Here is a tiny trained network, its code and every weight. The questions are about switching its units off for an input and a class, where a switched-off unit gives its printed mean instead of its output.

import numpy as np


def w(rows, s, z=0):
    codes = np.array(rows[::2]) - 128.0
    scale = np.full(codes.shape[1], s)
    scale[-1] = z or s
    return codes * scale


def f(y):
    return y / 2 * (1 + np.tanh(0.7978845608 * (y + 0.044715 * y**3)))


def log_softmax(a):
    a = a - a.max(-1, keepdims=True)
    return a - np.log(np.exp(a).sum(-1, keepdims=True))


def net(x, mask):
    res = np.array(x, float).reshape(1, 3) / 4 @ E
    y = f(res @ A[0][:, :-1].T + A[0][:, -1])
    res = res + np.where(mask, y, B[0][:, -1]) @ B[0][:, :-1]
    return log_softmax(res[-1] @ U[:, :-1].T + U[:, -1])


A, B = {}, {}
E = w([
[171,19,48,189],'x0',
[10,209,102,254],'x1',
[219,144,216,213],'x2',
],0.0072)
A[0] = w([
[177,43,98,90,252],'N1',
[70,237,189,157,158],'N2',
[229,147,219,159,197],'N3',
[67,172,100,199,167],'N4',
[8,159,42,80,165],'N5',
[57,254,182,77,187],'N6',
[221,151,225,158,242],'N7',
[29,161,95,240,210],'N8',
[159,17,60,198,202],'N9',
[190,103,221,155,105],'N10',
[63,203,148,197,202],'N11',
],0.0086,0.003)
B[0] = w([
[95,90,100,130,205],'N1',
[117,68,107,178,216],'N2',
[224,166,60,144,209],'N3',
[72,78,97,94,207],'N4',
[145,172,205,153,217],'N5',
[116,99,191,205,220],'N6',
[190,169,2,150,216],'N7',
[48,27,78,77,254],'N8',
[141,77,121,190,219],'N9',
[214,187,84,132,174],'N10',
[98,50,78,128,223],'N11',
],0.0099,0.009)
U = w([
[170,255,85,56,3],'0',
[77,206,218,135,75],'1',
[32,13,102,70,223],'2',
[157,122,103,223,179],'3',
],0.0083,0.0023)

Each question gives the input, the list of numbers given to net, and the class t.
The units are the neurons (one row each of A and B). Each row of codes is followed by its name. A weight is (code - 128) times the scale printed after its matrix; where a second scale follows, it is the last column's (A, B and U).
mask holds one flag per neuron, in row order. A switched-off neuron (its flag False) gives its mean, the last column of its row in B, instead of its output. The means were averaged over made-up inputs and are rounded, as every weight is.
A unit's drop is (log p(t) with every unit on - log p(t) with that unit switched off) / (log p(t) with every unit on - log p(t) with every unit switched off).
k most important neurons: the k neurons with the biggest drops, biggest first
drop when u is switched off: that unit's drop, to one decimal
input [-8,0,-1], class 3: 3 most important neurons	N8, N2, N6
input [-7,6,6], class 2: 2 most important neurons	N8, N11
input [-4,0,-5], class 1: 2 most important neurons	N8, N5
input [4,-7,3], class 3: 2 most important neurons	N9, N1
input [-6,0,1], class 3: 3 most important neurons	N8, N6, N2
input [6,4,5], class 2: 2 most important neurons	N8, N5
input [3,-7,7], class 0: most important neuron	N10
input [5,-5,2], class 3: 2 most important neurons	N8, N9
input [7,4,5], class 2: drop when N5 is switched off	0.2
input [-6,-2,-3], class 1: drop when N8 is switched off	0.2
input [-8,-6,-4], class 1: drop when N6 is switched off	0.1
